What each symbol does to the nodes:
fod s tos
fod y rol
fod w muf
fod i mib
fod f sug
sug s zeg
sug y muf
sug w zan
sug i ked
sug f lur
tos s ked
tos y zom
tos w pak
tos i muf
tos f zeg
mib s muf
mib y bip
mib w fod
mib i zom
mib f ked
fuz s puf
fuz y kub
fuz w saf
fuz i mef
fuz f lop
pon s dos
pon y kiv
pon w baz
pon i suz
pon f kos
mon s bip
mon y gak
mon w zuv
mon i bep
mon f zom
zom s fod
zom y zuv
zom w mib
zom i doz
zom f pak
lur s vav
lur y zan
lur w mek
lur i kef
lur f laz
pil s nog
pil y kop
pil w ler
pil i bof
pil f kub
sas s kub
sas y bof
sas w teb
sas i nog
sas f mef
mev s fuz
mev y sas
mev w mef
mev i vak
mev f kiv
buz s noz
buz y rav
buz w fol
buz i duz
buz f niz
rol s zom
rol y bep
rol w doz
rol i bip
rol f muf
gak s kot
gak y ges
gak w rus
gak i gib
gak f zuv
duz s fol
duz y mog
duz w buz
duz i fem
duz f zon
fes s som
fes y ruf
fes w kav
fes i niv
fes f zab
fol s tam
fol y kos
fol w noz
fol i buz
fol f ser
niz s kab
niz y fol
niz w ser
niz i zon
niz f ruf
gaz s fes
gaz y foz
gaz w niv
gaz i zos
gaz f nid
ser s foz
ser y noz
ser w kab
ser i niz
ser f zos
mot s zos
mot y niz
mot w ruf
mot i foz
mot f fes
ruf s gaz
ruf y ser
ruf w zos
ruf i mot
ruf f kav
doz s mib
doz y mon
doz w zom
doz i rol
doz f tos
lop s pon
lop y saf
lop w suz
lop i loz
lop f mog
tik s gak
tik y som
tik w gib
tik i zab
tik f bep
kop s bab
kop y vav
kop w nur
kop i laz
kop f ler
mog s kos
mog y suz
mog w rav
mog i dos
mog f buz
kef s mek
kef y sug
kef w lur
kef i ran
kef f pib
noz s zon
noz y fem
noz w tam
noz i fol
noz f kab
baz s mog
baz y loz
baz w dos
baz i pon
baz f fem
nid s zab
nid y niv
nid w ges
nid i som
nid f gak
rav s fem
rav y pon
rav w kos
rav i mog
rav f fol
zuv s rol
zuv y rus
zuv w bip
zuv i mon
zuv f mib
fem s buz
fem y dos
fem w duz
fem i kos
fem f tam
nur s bof
nur y sov
nur w bab
nur i kop
nur f nog
saf s kiv
saf y vak
saf w puf
saf i fuz
saf f suz
sov s laz
sov y kef
sov w pib
sov i vav
sov f bab
ler s sas
ler y nur
ler w nog
ler i pil
ler f vak
gib s rus
gib y nid
gib w gak
gib i tik
gib f mon
ges s tik
ges y fes
ges w zab
ges i nid
ges f rus
zos s niv
zos y kab
zos w gaz
zos i ruf
zos f som
bof s ler
bof y laz
bof w pil
bof i bab
bof f teb
kos s duz
kos y baz
kos w fem
kos i rav
kos f noz
rus s bep
rus y zab
rus w kot
rus i gak
rus f bip
mef s saf
mef y teb
mef w fuz
mef i mev
mef f loz
bip s doz
bip y kot
bip w rol
bip i zuv
bip f fod
mek s sov
mek y zeg
mek w vav
mek i lur
mek f kop
laz s nur
laz y mek
laz w kop
laz i pib
laz f pil
tam s niz
tam y duz
tam w zon
tam i noz
tam f foz
kab s mot
kab y tam
kab w foz
kab i ser
kab f gaz
nog s teb
nog y bab
nog w sas
nog i ler
nog f mev
ran s lur
ran y ked
ran w kef
ran i zeg
ran f sov
ked s zan
ked y fod
ked w sug
ked i pak
ked f kef
puf s loz
puf y mev
puf w kiv
puf i saf
puf f pon
vav s pib
vav y ran
vav w sov
vav i mek
vav f nur
bab s pil
bab y pib
bab w bof
bab i nur
bab f sas
zab s gib
zab y kav
zab w tik
zab i ges
zab f kot
zan s ran
zan y tos
zan w zeg
zan i sug
zan f mek
pak s sug
pak y mib
pak w ked
pak i tos
pak f ran
dos s rav
dos y lop
dos w mog
dos i baz
dos f duz
kiv s lop
kiv y mef
kiv w loz
kiv i puf
kiv f baz
niv s kav
niv y mot
niv w fes
niv i gaz
niv f ges
pib s kop
pib y lur
pib w laz
pib i sov
pib f bof
suz s baz
suz y puf
suz w pon
suz i lop
suz f rav
zeg s kef
zeg y pak
zeg w ran
zeg i zan
zeg f vav
som s ges
som y gaz
som w nid
som i kav
som f gib
foz s ruf
foz y zon
foz w mot
foz i kab
foz f niv
muf s pak
muf y doz
muf w tos
muf i fod
muf f zan
kub s mev
kub y ler
kub w vak
kub i teb
kub f saf
loz s suz
loz y fuz
loz w lop
loz i kiv
loz f dos
kot s mon
kot y tik
kot w bep
kot i rus
kot f rol
kav s nid
kav y zos
kav w som
kav i fes
kav f tik
bep s zuv
bep y gib
bep w mon
bep i kot
bep f doz
zon s ser
zon y buz
zon w niz
zon i tam
zon f mot
teb s vak
teb y pil
teb w kub
teb i sas
teb f fuz
vak s mef
vak y nog
vak w mev
vak i kub
vak f puf

In the rows, 530 means zero.

The rows follow the links: the fewer symbols apart two nodes are, the more alike their rows tend to be.

Each row is also shifted at random along 5 hidden directions that mean nothing.

Each row, then its node:
499 577 503 391 430 564 511 439 472 670 355 465 573 566 640 686 608 560 508 489 469 703 734 359 363 428 404 495 557 672 435 526: gak
314 610 431 530 397 678 541 536 410 566 299 569 727 683 439 587 604 524 692 504 585 706 665 361 599 593 521 623 646 523 572 627: mot
322 478 436 517 519 704 570 664 679 517 203 424 587 625 562 531 618 563 572 589 534 701 566 482 543 446 416 579 559 634 658 695: fes
926 533 681 689 505 579 635 646 576 521 653 571 604 544 428 549 605 630 485 519 517 422 291 507 591 574 751 591 697 375 665 545: loz
710 595 572 472 583 332 499 462 518 483 762 566 337 261 582 433 465 419 540 526 540 377 510 533 440 567 569 479 407 450 413 340: laz
513 660 470 583 456 403 420 386 385 567 855 454 523 656 486 611 344 616 553 485 566 402 613 664 663 630 587 404 457 381 588 433: ler
481 419 666 667 579 573 595 628 323 396 613 1020 733 394 273 331 585 325 629 516 537 493 245 500 645 707 788 772 691 385 368 534: baz
677 486 553 495 663 440 467 376 636 501 693 650 353 404 613 323 427 451 481 562 437 401 506 588 503 499 448 455 385 603 509 380: mek
601 488 645 747 547 596 693 573 390 520 555 679 581 671 368 518 533 441 536 512 609 419 371 540 661 578 669 583 691 456 481 624: dos
309 423 477 466 561 660 537 694 662 451 212 564 606 471 539 460 672 506 576 586 531 713 500 462 490 502 446 653 557 600 565 660: kav
676 314 369 469 674 295 422 479 362 452 676 462 492 563 532 491 371 445 398 526 515 409 580 1029 665 561 391 387 265 569 280 628: lur
421 559 638 588 470 619 704 716 462 530 371 606 559 459 448 622 695 442 573 493 638 586 418 357 431 547 662 661 715 469 408 589: zon
320 641 499 644 537 374 544 409 314 515 800 534 389 595 456 492 308 393 587 515 673 324 573 681 665 626 571 417 449 413 420 451: teb
504 482 447 403 493 480 520 439 306 670 362 440 555 627 591 737 573 454 458 465 523 669 737 599 400 460 355 450 483 695 201 613: rus
374 362 524 415 614 561 515 421 541 599 390 537 509 599 655 550 510 470 387 524 413 600 624 627 412 377 302 482 459 768 346 622: mon
300 643 556 625 554 437 486 395 461 518 826 580 447 600 475 467 314 524 551 517 578 348 519 620 654 613 612 445 499 430 592 405: sas
608 654 414 642 533 458 509 502 451 421 686 598 532 509 395 354 389 473 720 565 633 388 533 559 763 724 641 541 465 333 671 440: vak
627 566 580 735 573 629 772 631 489 491 388 504 456 641 432 513 560 410 584 566 701 443 435 457 614 530 596 588 659 472 518 649: fem
311 395 585 545 624 678 667 619 572 494 217 643 520 513 539 458 636 356 516 586 547 603 446 473 465 441 432 635 602 672 397 679: niv
364 555 623 476 551 392 376 532 634 470 849 632 479 293 546 441 451 609 515 534 445 434 413 560 488 598 658 507 462 429 620 303: nur
419 642 630 657 461 570 784 690 438 618 380 290 383 622 515 804 627 446 502 471 754 490 504 422 429 448 573 498 684 493 389 640: tam
521 433 750 703 577 475 699 663 388 504 704 625 486 505 379 611 543 412 405 484 612 344 246 648 509 566 724 562 659 413 297 551: lop
654 683 645 655 487 492 662 605 457 490 696 611 431 381 416 517 558 430 600 488 659 380 397 363 524 629 761 586 638 332 488 417: kiv
459 587 557 507 504 310 454 476 388 535 856 522 416 394 500 566 414 489 508 480 569 383 547 632 517 621 628 428 427 405 381 353: bab

Complete each set of four: the symbols that take the first to the second take the third to the fourth, perhaps in another order.
Answer with the node's name.
503 532 471 436 499 656 553 640 683 511 213 482 574 475 599 518 679 547 598 557 515 715 580 339 437 478 450 622 558 604 612 616
to 471 479 475 434 502 569 571 681 550 520 234 400 533 487 587 649 671 508 528 521 563 703 582 488 403 478 426 562 516 599 437 651
as 359 389 484 407 481 556 492 654 575 614 351 283 612 638 626 780 628 688 374 510 482 699 587 675 419 402 389 467 510 658 427 698
to gib

280 633 473 651 469 643 613 696 534 450 380 470 588 583 405 496 543 520 705 588 715 529 500 442 698 623 629 617 607 400 700 608
to 498 550 607 741 582 625 782 632 528 503 418 500 419 635 451 522 552 401 566 552 689 408 393 485 595 519 588 575 657 495 503 656
as 592 529 512 555 418 664 567 644 447 568 336 564 781 692 418 657 672 605 603 499 538 719 532 429 574 579 595 655 700 499 578 679
to ser

388 563 570 498 514 395 389 501 557 523 885 469 484 485 544 570 409 678 459 507 490 422 472 681 552 571 628 425 446 416 604 396
to 93 711 620 525 467 475 363 427 660 557 906 572 460 439 540 483 388 691 555 528 471 429 513 436 535 593 678 467 504 425 773 247
as 457 655 533 652 474 582 743 680 448 479 369 492 468 505 425 548 603 363 700 538 765 501 498 371 556 579 614 631 638 403 475 590
to fol

41 619 552 566 441 710 601 532 484 581 328 569 617 672 485 599 566 515 638 512 576 675 603 306 528 518 515 612 663 565 575 577
to 821 362 484 398 500 543 515 625 524 593 300 484 696 516 582 663 728 580 440 501 413 736 548 531 391 468 460 573 554 636 388 675
as 921 550 579 650 483 656 735 732 561 546 328 392 552 626 460 654 710 549 534 529 636 538 414 441 535 518 601 610 690 473 577 691
to niv

474 605 473 637 480 504 725 744 345 482 355 383 476 555 416 668 593 376 616 514 810 506 522 534 564 599 601 565 578 412 351 684
to 454 465 346 515 509 539 615 609 266 505 218 493 646 657 447 594 588 335 624 516 676 650 676 588 613 575 406 579 525 570 277 783
as 605 484 490 599 507 664 659 551 396 577 254 561 667 723 479 604 617 456 555 518 568 647 570 484 565 505 456 602 651 608 459 725
to gib

426 505 495 454 559 330 346 587 560 434 817 499 511 363 523 494 441 626 482 543 503 459 459 736 582 616 606 470 362 404 569 406
to 580 498 371 442 599 408 312 455 588 426 693 549 543 451 559 335 376 576 570 581 449 497 606 680 654 627 464 472 298 502 654 439
as 918 625 580 693 595 529 619 483 563 466 655 594 434 520 459 364 470 472 607 560 586 325 436 463 652 588 652 541 562 408 661 462
to nog

617 398 430 378 504 531 514 745 475 483 260 534 685 413 532 581 707 483 530 521 499 747 565 549 431 548 479 624 501 574 362 666
to 466 425 502 574 531 671 618 588 420 546 270 606 689 695 435 557 622 473 542 522 552 663 521 542 560 513 485 631 635 626 446 728
as 555 607 548 625 493 531 512 692 607 400 694 564 601 446 412 463 539 633 622 548 579 455 358 485 666 674 749 623 590 299 772 473
to sas

308 615 410 470 564 323 430 411 475 482 712 384 303 470 606 495 318 440 554 550 606 394 679 678 542 558 426 351 293 510 440 410
to 424 566 548 481 649 444 451 357 665 507 707 607 320 410 649 348 373 469 526 580 474 385 557 541 487 488 438 428 385 600 573 337
as 891 357 422 487 618 380 347 618 653 399 715 450 581 456 542 425 460 698 420 576 411 456 422 909 666 595 528 466 337 483 652 561
to sov

356 526 487 398 466 595 448 442 522 648 392 452 603 640 636 673 574 626 472 490 422 718 708 478 412 440 375 494 531 678 510 580
to 497 521 375 336 476 556 359 390 442 567 365 691 703 485 587 453 567 504 664 517 396 763 763 390 497 559 408 591 460 656 496 495
as 266 494 572 567 454 585 622 696 333 532 365 593 656 544 407 654 652 419 567 477 613 635 482 489 503 575 608 658 656 478 336 641
to foz

366 493 610 606 497 642 652 785 618 479 381 533 630 523 440 599 669 590 538 529 586 603 342 466 533 544 658 661 684 454 589 638
to 678 580 584 618 468 727 643 729 703 482 351 509 627 553 463 529 702 646 599 555 592 602 384 316 545 526 657 674 716 442 767 611
as 636 514 578 654 563 455 488 423 489 552 821 483 507 700 487 555 369 610 410 503 504 329 455 769 668 549 591 412 509 468 576 507
to ler

475 263 718 640 576 659 710 770 524 544 387 542 655 674 452 704 688 562 285 496 508 560 257 720 465 421 576 619 719 607 373 797
to 724 471 673 773 625 598 832 608 377 494 429 689 429 567 388 462 583 228 523 521 691 360 333 516 564 519 610 626 670 506 294 665
as 305 650 607 627 510 495 560 651 545 403 684 613 453 348 415 410 475 471 651 553 647 392 385 443 602 670 737 592 564 304 640 408
to ler

556 645 730 696 638 459 704 327 419 552 779 706 227 485 506 407 370 278 502 512 620 221 444 449 493 518 593 478 563 507 352 346
to 870 575 614 603 532 462 496 394 495 569 836 573 531 618 505 530 433 626 461 481 457 365 487 608 614 571 630 456 549 455 611 449
as 637 761 544 532 433 402 410 329 368 555 849 684 502 399 481 473 415 494 687 472 535 434 626 367 551 701 673 508 512 348 560 264
to nur

469 723 668 669 531 550 654 581 644 479 710 538 330 414 493 470 486 498 602 539 643 347 393 343 543 568 720 534 610 361 682 364
to 182 651 703 751 552 773 763 582 804 522 445 469 380 696 522 493 507 592 551 599 625 423 375 333 579 419 604 574 738 523 841 556
as 482 545 658 672 509 588 583 625 485 489 668 706 644 522 354 523 562 576 561 512 548 479 310 471 621 646 776 659 692 369 609 503
to tam

471 526 778 685 564 489 718 639 453 492 707 672 412 402 418 540 559 380 467 487 621 343 241 512 462 549 768 588 677 401 352 471
to 367 689 641 660 434 477 607 602 349 504 689 629 511 473 374 585 518 451 631 476 680 420 443 416 559 667 756 583 633 309 465 430
as 447 489 545 749 565 557 720 625 341 483 481 578 537 672 356 528 495 352 556 524 703 430 428 631 695 593 602 596 623 440 382 701
to kos

286 470 718 544 601 480 419 538 807 506 875 513 428 442 603 473 444 719 328 561 395 378 287 677 489 449 622 459 491 487 736 376
to 823 711 418 652 488 512 472 407 516 501 713 478 542 675 456 436 368 624 664 556 586 385 587 523 773 652 582 500 509 375 804 480
as 382 510 575 587 446 704 587 591 521 577 342 572 701 687 467 623 641 592 541 508 516 666 489 433 544 488 555 640 704 578 592 656
to som

